Each row is followed by the band that its hidden value falls in (each part has its own value, ranges and names)
[ 125 -274  -34   20  -25 -479 -569   54 -539  -27 -383 -165   -8  168
  -36 -244   41  -45 -207   25  216 -258 -143  284   35 -106   53 -141
  -19   -4  153  359  379 -153  -69  126 -188   41 -230  165  369  -73]	Y
[-213 -173  155  -11   46 -113  -73   -5 -158 -299 -175  -85  121    3
  -41  -32    7   82   -8  187   99  -86  157  277  -74 -241  125  -79
   46  -56  -88  -81  350 -112  -57   19 -205  -32  -90   88  270  -21]	G
[ 424  227  -56  337 -179  -76   36  144  399  108 -162 -140 -146   37
  -57   43  -87  -75  164 -374 -127  138  290 -181  153  202 -234  181
  -77    3 -116   44 -435  -59   73   28  -73 -262  409   97   69  186]	N
[-108   75   99  209   39    1  -45  121  -23 -502  -99 -146   73  -18
  -41  126  -50  208   -3  134   27 -225  126    0 -141 -232  107 -186
   74  -22   16 -213   61  -10 -140  110 -149 -132   82  -57  173   67]	N
[  75  385  135  169  -20  106   44  210  444 -617 -112 -168  -66 -104
  -25  134  -25  253  -55  175   70 -332  186 -206 -254 -181  226 -192
  157  -68 -282 -617 -233  102 -225  235  105 -247  246   48  199 -124]	P
[  57 -275   72  -73  -83 -139 -287  164  -37  -71 -183 -167   40  101
 -173 -146   31  -82  -13 -172   42 -144  170  376  -51 -151   97   15
  -82  -46    5   53  114 -176 -143  157 -206  -85   53  259  259  -83]	Y
[ 130 -277  319 -374   -6 -137  -87  184  -19 -277 -309 -209   81  287
 -361 -200   96 -125  -20 -325   -3 -146   68  548   -3 -430  242  461
 -242  -68 -216  -24  525 -541 -162  274 -316 -106  -67  284  397 -270]	T
[-164 -442  206 -246   -6 -134 -258  103 -209 -274 -223 -141  146  122
 -197 -172   86  -23  -41   -2  104 -230  141  583 -126 -352  243    4
  -58  -68  -24  -19  450 -274 -181  166 -300  -32 -126  266  365 -182]	T
[  -7  -97   74   -3   38 -183 -255  -95 -169  -35 -193  -10  -60  -92
  118 -132   65   -3   -5  235  148   -5  181   39  -38  -21   88 -143
  129  -64   68  132  282   -7   49   78   17  -30  -59  -99   83  -86]	A
[  54  137   -3  289   -3   70  123  177  131 -260    8 -237  181  136
 -249  191 -182   24   50 -342 -182   53  132  108   59 -218 -103  181
 -184   12  -31  -74  -10 -120 -101   65 -280 -127  178   67   82  157]	N
[-280 -117  208 -152   67 -280 -268  118 -360 -251 -160 -136  -59 -122
   41 -167  -13   39 -190  415  284 -141    2  137 -144 -305  304 -296
  124 -138 -111   -5  290  -33 -139  -45  -18  134 -164   68  295   73]	T
[ -17 -175  167 -117  -89  -22  -95  262  137  -25   24 -158   10   10
 -212 -109  -25 -142  106 -292  -86   48  286  262  -10 -133   52  153
 -129  -75  -45   34  -62 -204 -127   53 -197  -51  217  178   94  123]	V
[-161  -60  -69  112   83  -44  -54    2 -306  -43  149 -169  335  123
 -224   40 -210 -145  -67 -266 -130  225   13  324  145 -240 -148  159
 -202   17  185  281  435  -92  -47  -47 -321  185 -146    9  -74  144]	Z
[-302  -32  -86  147  -75   48  -35 -134  111 -232  193   73  386  -64
  -20  -22  -63    4   41  -28 -100   -8  280  270    8  120 -233  -88
  120   76   37 -193  189  175  -23  -49 -230  100  -57  192  -69  -43]	P
[ -66  -74  134  -39   63 -186   27 -126 -115  157 -154  -23  -11  -55
   40 -105  -32 -125   63   96   66  350  222  117  137  -65  -14  156
  -14  -94 -162  209  359 -135  167 -122  -69   30  -58  -26   93   71]	Z
[-433 -310  183 -186  102 -128 -212 -101 -373 -177   26   41  183 -104
   34 -170   53  -19    1  267   91   17  181  321  -61 -177  113 -119
  109  -54  133  121  591  -69  -15  -26 -171  172 -230  -68   32  -17]	Y
[ 148   45  -23   25  -40 -202 -240  147  -65  -55  -96 -202   65  122
 -173 -119  -82 -122 -154 -227   20  -51  -29  175   61 -119   -7  104
 -115  -17  -49   83  158  -95 -120  120 -113   44  -33  205  150  -54]	Y
[-157  381  -55  169   39  -46  -67  -18  126    4  188  -31  -20 -312
  168  -17 -159  -28 -124  296  103  205  169 -284  -32   85  -10 -272
  202  -88 -132 -134  -79  363   -1 -108  258  157   43  -70 -172   99]	T
[  66   91 -387  413  -22 -198 -385 -138 -223  149   14  -93  223   22
   39  -12 -172  -76 -194  -49   36   52  -14   75  110  168 -276 -246
   37   72  242  235  146  303   13   23  -49  128 -143   91  -69  -42]	A
[  17  312    1  158   64  150   22  277  121 -147  263 -281   59  -49
 -216  153 -253  -83  -67 -249 -137  164   96 -102  -26 -275   43   47
 -156  -75   76   -8 -117   42 -195   77  -13   44  211 -123 -199  209]	T
[ 296 -126  210 -108 -155 -269 -396  253   82  -61 -333  -91 -373  -66
   53 -260  180   -9   82   11  146 -278  243  -84 -105   74  177 -109
  102  -88    4   74 -246 -177  -72  198   33 -224  273   37  255   17]	V
[-107  167  -45  145  123  -64  132 -158 -112   64  106  -66  268   36
  -86   42 -197 -142  -30 -135 -111  432   73  113  233  -92 -211  282
 -120   -1  -64  178  479  -28  125 -115 -148  166 -150  -59 -121   74]	R
[ 165 -281  -19  -29 -164 -398 -457   -6 -168  204 -335  -40 -125    5
   74 -313   93 -137  -34   32  197  -92  161  216   44  166  -25 -141
   81  -37   15  269   55  -56   40   24  -78  -29  -19  260  282  -49]	T
[ 253  180 -269  317 -154 -351 -513  -70   97   76 -327  -50 -146 -140
  261 -170   12   56 -244  342  330 -257   76 -144  -85  327  -29 -528
  307  -19 -143 -144 -229  409  -19  103  268  -73   -3  295  263 -241]	A
[ 106  158 -209  268  -36  -62 -292   47    3   15  141 -101  147    0
  -54  -16 -120  -81  -69 -237  -99   13   82  -21   65  124 -206  -62
  -15   55  238  127   -1  163  -64  122  -44   58   55  -10 -176    6]	V
[-147  319  194   -1   59   12  309   90  194 -160  130 -113   56 -104
  -94   42 -182  -75   13  -33  -70  329  171  -76   93 -183   -8  243
  -54  -95 -343 -148  102  -67    7 -161  -40   90   88   -4  -21  223]	G
[ 629  -74  -75  191 -194 -237 -314  -15  188  269 -443  -61 -265   89
   52 -153  121 -109  158 -261   26  -26  298  -47  111  298 -147   95
   -8    6   82  287 -202 -133  141  216  -27 -343  278   54  161 -109]	R
[ -25  -38  175 -194 -129  228   21  101  515 -323  100  -19  118  -66
 -161  -89   72  -55  133 -179 -103 -128  443  253 -167  -59   96  101
   45  -39 -103 -389  -29  -53 -172  219  -94 -125  223  198  -25 -233]	Z
[  -2  146   70  -14  -49 -135  -82  113  246  -73  -58 -102   15  -61
  -53 -125  -43  -54  -89   -1   68   10  150   72   -6  -15   47   41
   38  -70 -354 -247   17   33  -78   42   52    9   51  278  176  -97]	V
[ 230  168 -165  439   68 -188 -131 -125 -119  130 -239 -118  -35   14
  100  102 -110   32  -16   49   48  186   91 -158  133   57 -150  -62
    4   -9   56  236  109   80  150   33   10 -129   32 -156   60   52]	G
[-160  269   65  189    1   22   90  -32  271 -402  -15   -7  107 -147
   78   64  -45  169   -7  244   43  -79  227  -93  -94   -6    9 -149
  204  -21 -256 -441   30  170  -36   18   21  -67   58   64   95  -57]	N
[  96 -104   30  182  -92  -60 -207  128   81 -315 -243 -142   -4   34
  -49   22   34  137   42    8   57 -304  224  135 -142  -85   74 -198
   60  -14   34 -147 -103  -37 -133  181 -164 -243  167  131  279  -41]	P
[  54  145  -62  357   35  -76  -36 -336   98  -65 -179  154   36 -124
  278   39   66  140  166  243    9  101  325 -215   66  289 -208  -94
  248   47   46  -22  207  154  259   55   37 -175   28 -242  -60 -119]	N
[ -73  452 -235  322   15  -71   45 -164  174   57  175  -27  229 -124
   68   33 -240  -78 -168   51   -6  296   78 -111  148  171 -271  -39
   90   14 -225 -143   98  359   73 -136  107  193  -89  130 -137  -14]	R
[ 391  253 -121  294    2 -201 -146   62  107  167 -298 -245 -145   49
  -23   29 -128  -57 -128  -68  107  134   44 -114   82  -36    4   20
  -75  -78 -201   70  -70   35   20  115  120 -156  114   92  197  -61]	A
[ 121  275 -193  283   32  287  174 -174  420  -72  233  -35  413   97
 -192  175 -148  -95   93 -454 -324  274  284  136  137   55 -314  360
 -130   91   52 -140  254   85   36  197 -134  -64   77  -15 -317 -251]	R
[-159 -101  135  -57  108  -63  -21   23 -271 -487  -66 -157  360  238
 -275    6  -52   27  -87 -169  -72 -128  -55  433   24 -415   42  246
 -154   31   25  -22  685 -288 -137  144 -398   62 -241   70  186 -115]	G
[ -26 -282  149  -96  -29  -43 -250  352  -73 -332 -152 -318   85  159
 -327  -35  -24    2  -78 -200   31 -294   87  463 -173 -450  273  -21
 -170  -80   -1  -87  102 -251 -330  234 -283 -113   79  278  355  -49]	Y
[  64 -121  127   10  -77  -72 -185  104  128  -76 -231  -99 -183 -128
   52  -76   56   30   69  173  150  -92  336   48 -153  -58  186 -222
  111 -120  -68  -71 -150  -12  -61   91   21 -196  211   70  213   -5]	Z
[  85 -141  472 -422 -118  -95   47  124  386 -185 -339   -6 -295 -120
    3 -269  217  -48  174  144  156  -68  442  121 -133 -105  324  161
  110 -178 -454 -272    3 -312  -15   92   25 -229  223  187  346 -139]	Z
[-207  -21  118   53   90   -6   55   42 -122 -316    1 -140  215   44
 -148   69 -105   36  -11  -13  -42   44  110  226   -4 -308   42   74
  -70  -33  -35  -48  353 -124  -79    7 -247   25  -60    2  106   70]	G
[  80   77 -100  181    7 -137 -304  235 -228 -129    0 -299   65   80
 -179   20 -184  -56 -205 -167   26  -97  -89   87  -19 -238   36 -130
 -122  -29  171  162   29   13 -214  105 -117   66    8   60   74  121]	T
[ 316  271  -81  255 -132 -173 -272  105  130    8 -108  -85 -257 -153
  147  -66  -35   -7  -13   39   86  -76  169 -369  -14  228  -75 -249
  153  -28   94   85 -395  172   -2   59  149 -105  258  -89  -30  143]	R
[-122  190 -210  329  141 -223 -289    3 -467    3  154 -165  219   14
  -26   36 -242  -46 -228  -32  -14  140 -176  -42  142  -80 -179 -121
  -54   33  262  330  336  158  -31  -41  -82  264 -207 -151 -135  189]	V
[-219  269 -142  366   33  -96  -95 -175   -1  -52   66   46   52 -299
  286   52 -124  111  -64  447  131  124  209 -254  -26  194 -124 -436
  301  -26  -31 -110  -28  429   91 -156  156   82  -16  -99  -86  114]	G
[-102 -189  -40  241    7 -143 -183   45 -264 -102 -149 -167  118   48
  -59   55  -97   47   -9   27   47  -24  124  236   -2 -159  -28 -176
  -33  -21  118  152  133  -31  -46  -23 -260  -50   -5   72  215  158]	G
[ 417  177 -240  444  -27 -236 -373  -74   22  331 -227  -67 -191  -62
  190  -23  -23  -25   15  -17   57  117  169 -308  113  322 -190 -153
   81    3  163  294 -156  183  156  140  173 -179  170 -164  -45  -18]	V

Part 2:
[-196  327  191  -70  -71  202  219 -266  306 -121  -80  474  113 -206
  201   98 -380    5  246    0  -96  170 -175  258  129 -143 -112 -126
  -77   98  388  -33  -57  134 -319  -99  139  -86 -120   -2 -222 -312]	hb
[ -83  -72 -131  -74    3   90   13  224  -92   30  -36  161  135   86
   94  133  -40  -49  -80 -118   97  -70   86   36   47 -107  114  -48
  148  -29   62  -75 -216  -89   86  -94   26  -16 -186  -14  -27  123]	nq
[ 100  -76  182   45  -42    9  -19  -45   58  -14  -39 -230   87 -133
 -102  -60   21   13  -42  -28  -65  -58  -55   79  -90   97  -20 -101
  103  -69  118  129   56  214  -43  -26  -12  -77  122   30  135  -39]	Jn
[ -10  -42   53   45   19   -4    7   92  -49  -23   43 -125   35    8
    5   40   65  -64  -79 -132   -7   -8  -41  -22   57   36   -7    1
  -33  -18    3   66   16   59  -46  -43   27  -64   50  -51   49  -12]	rl
[  49   26  101   35 -159 -191  -74 -125 -124  -87    5  -53  -19 -146
 -100   -9  137   -4   41   16   20 -157  120  -29   37   41   35  -77
  -45   16  -76   21  100   53   -1  -40  -69   67   45 -113   40  -16]	rl
[  -4    0  138   65    2  -48  -83   59 -200 -124   69   33   39   25
   -1   46   94  -32  -60  -21   38 -118   57 -210  -24  -21   84   19
 -100   -3  -93    0   38  -27   67   18  -14   75    7 -119   41   68]	Jn
[  -5   28  163   84 -129   21  -24  -98  -90  -59   29   44   96 -160
   22   28   23  -86  -50  -94   11  -69   27  -89   65  -51   61  -54
  -77   34   48   50   86   42   11  -81   36   55  -44  -27   65  -29]	hb
[-252   91 -147 -126  -99  127  124  101  185   17  -71  585  230    0
  234  146 -296  -76   64  -26   63  -50   -7  140   27 -298   55 -117
  139   20  253 -291 -299 -151  -25 -206  105   58 -394   92 -162   -7]	lg
[ -30  -51    9    1   12   84   43   63  -64  -42  -10   40   61   -1
   11   49   12   -2   15 -122   36  -61   43   71   71  -21    9   -3
   94  -28  116   -8 -104  -39  -25  -72   41  -27  -69  -84   17  -51]	nq
[  -2  -96   80   88  -14   66   29   88    4   11   33 -157   94  -35
   -3    1   32  -91 -101 -182  -21  -14  -67    6   58    9  -16  -17
   21  -51  109   74   18   72  -42  -95   56  -72   -4   10  111  -41]	hb
[  59  -57   39  -23    9   61   -1  -31  -42    2  -36 -112   61  -95
  -25   38   50   10  -44 -104   11  -51   14   93    1   74   17  -28
  108   -5   45   88  -39   67  -14  -34   38  -34   80  -31   69  -22]	nq
[  57  140    3  -80  -88 -171  -46 -221  -79  -59  -49  -92  -88 -176
  -61   80   92   18   85  -41   18  -57   74   96  121  120    9  -40
 -120   53 -167   75  112   79  -92   31  -13   27  165 -134  -58  -40]	lg
[ -96   26  -46  -43   50   65   82   43  -26  -71    3  173   22   33
   67   89  -22   12   83 -102   42  -40   25   95  101  -46  -30   37
   46   14   92  -83 -148 -109  -88  -70   71   -4  -82 -128  -71 -104]	rl
[  27  -57   56   -1  101   77  -31   58 -116  -72   11  -45   46   35
   -6   58   52   27  -39  -84   34  -94   24  -56  -35   28   42   60
   30  -41  -21   14  -62  -42   28   34   52   30   52  -96   59   21]	bg
[-178  250  180   -9 -233   32   55 -235  113 -127  -23  583  176 -227
  171   73 -244  -66  132   92   -4  -62   -2  -19   15 -253   52 -153
  -93  112  203 -169  -20  -12  -66 -144   63  145 -257   28 -130 -111]	hb
[  89  -56  108    3   -7   31  -19  -25  -45  -40  -60 -179   40  -80
  -97   -6   35   48   11  -66  -11  -71   34   97   -1   90   12  -59
   95  -76   80  112    9  126  -26    7  -14  -64   82  -60   79  -21]	Jn
[  -4  -61    0    3  -14   -7   35   70   64   29  -11 -138   59  -33
  -14   19   17  -46  -48 -118  -22  -14  -56  108   35   40  -36  -53
   65  -42   75   43  -27   93  -77  -82   27  -90   33    7   49  -38]	hb
[ 133  -90   98  -35  -61   12  -49  -84   53   23 -106 -206  103 -165
 -116  -34   10   58  -28    0  -27 -116   19  142 -125   98   30 -126
  193  -76   86   98   -7  183   15  -12  -17  -32  111   50  129   19]	bg
[  84  -47   89  -16   84   71  -27  -86  -56  -41   -6 -117   41  -92
  -28   27   79   43  -39  -72    1  -81  -17   23  -77  108   -1   43
   70   13  -18   73  -17   26  -14   20   71   30  164  -62   90  -47]	Jn
[  25   40   53   -5   15   67   34 -160   -4  -30   -3  -74   16 -154
   14   55   34  -24    9 -162   -6  -12  -46   83   86   71  -38   44
  -39   42   13   72   37   19 -105  -32  117   13  111  -63   31 -130]	lg
[ -20   73  -16  -58   -6 -183  -53  -48   -8  -35   41    8  -13  -48
   29   78   91  -35  -39   22    5  -74  -30  -50  -54   54   -2    0
  -96   79 -203  -46   26   11  -46   -8   15   70  142  -52  -31   17]	hb
[ -54   27   53   69  -45 -126  -58   92 -171  -93   89   15    1   42
   15   66  106  -95  -54  -80   41  -87   46 -187   88  -40   56   18
 -176    2 -129  -27   67  -44   17  -27  -13   52  -29 -120    1   52]	hb
[  95  -41   14 -136  -65 -200  -52 -136  287   44 -112 -107   85 -174
 -120  -73  -12  106   35  215  -77 -183  -72  217 -347  122  -61 -165
  253  -33    2  -80  -62  185  -56  -30  -41   34  198  125   68  -10]	bg
[ -12    6  -19  -46   74  -55  -17   44  -76  -54   28  -15  -10   32
   15   81   85    6  -21  -48   27  -61    3  -11   -8   57    0   41
  -14   25 -104  -14  -50  -28  -33    7   26   13   96 -108  -17    2]	nq
[ -4   2 -43 -72  -2 -44   6 -30 102  50 -15 -51  66 -90  39  62  12 -40
 -68 -52 -14 -29 -80  94 -54  54 -21 -41  49  41 -41  -2 -38  65 -63 -63
  61  -6 107  46  15 -13]	hb
[  49  -38   11  -28   31   -7  -19    9  -91  -27  -17 -125    8  -34
  -38   51   89   17  -25  -90   24  -60   36   58   25   88   15   -2
   52  -11  -33   69  -27   38  -18   -3   11  -31   97  -88   37   -1]	nq
[ -56   41   33   36    8 -103  -40   93 -192 -107   83   27  -30   69
   27   91  112  -60  -32  -80   48  -60   53 -152  102  -12   43   43
 -163   21 -138  -11   30  -54   -5   -1   -8   28    6 -164  -32   35]	rl
[ -47  106  167   84  -83 -109  -40  -66 -105 -131   82   66    6  -69
   22   42   55  -79   -1  -32   -4  -58    0 -169   69  -34   24   -7
 -222   44  -75    4  133   23  -44  -21    4   66   14 -108   -9  -33]	hb
[  27   52   28  -49   32 -126  -51  -40  -95  -81   13  -53  -46  -23
  -29   66  108   29   12    3   15  -74   28  -14  -13   95    6   12
  -59   34 -154   21   19   27  -42   42  -13   24  155 -130  -25    4]	nq
[  -4   71  123   66  -77 -136  -51  -71  -78  -96   59  -53   -8  -83
  -25   26   82  -71  -12  -52  -10  -74   -9 -118   55   17   12   -3
 -189   13 -106   21  143   45  -47  -10    4   55   65  -87   21  -22]	lg
[ -77   14  -41    7   50   51   58   53  -59  -63   32   57    7   32
   48   84   15  -43   37 -184   41  -37   -2   26  150  -33  -24   81
  -52  -15   29  -52  -61 -115  -80  -55   94   10  -59 -124  -31  -85]	lg
[ -26    4  -63  -22 -105  -82  -53   52 -119   -5  -13   28   57  -38
   12   92   44  -84  -54 -101   74 -110   95  -39   88  -52  104  -49
  -37  -17  -86  -36   -9  -36   62  -59   -2   55  -85  -38   -2  106]	lg
[  -6   42  218  128  -42   -9  -37 -112 -172 -141  109   37   22 -104
   17   21  115  -65  -33  -80    9  -84   15 -202   51  -12   23   53
 -171   69  -43   40  121  -28  -12  -31   51  101   39 -131   67  -81]	rl
[   7  -60   48   -5  -22  -27   11  -17  131   33    7  -67  107 -101
    7   -8   20  -37  -80  -19  -44  -64 -101   62 -126   39  -43  -57
  105   17   50   -8  -34   90  -52  -95   48   -5   86   73   85  -47]	rl
[-151  114  -46  -84  -68   57    5   66   45   26   -8  333  191  -33
  220  177 -165 -140 -117  -50   44    6  -51  -65   -3 -175  123  -87
  -59   73   -6 -102 -100  -21   37  -94   86   57 -158   98  -94  121]	lg
[-140  294  367   45 -196  125  105 -276  197 -143  -29  415  177 -272
  160   44 -312  -62  117   70 -106  103 -139   29   39 -170  -11 -197
 -154  103  324   31   88  225 -184  -95   64  -26 -121   53 -112 -191]	rl
[ -47  -39  -35  -38  -44   34    9   65  -19   15  -16  105  118  -34
   60   74  -11  -46  -60  -70   44  -77   31   37   -3  -59   57  -58
  105   13   56  -47 -118  -23   29 -101   36   16  -86    9   13   33]	rl
[-158  245  330   81 -205   54   59 -269   84 -195   34  531  157 -236
  146   22 -205  -55  135  105  -44  -47  -43 -101   -5 -224   12 -119
 -149  122  239 -111   53   28  -98 -123   63  132 -195  -16  -82 -183]	rl
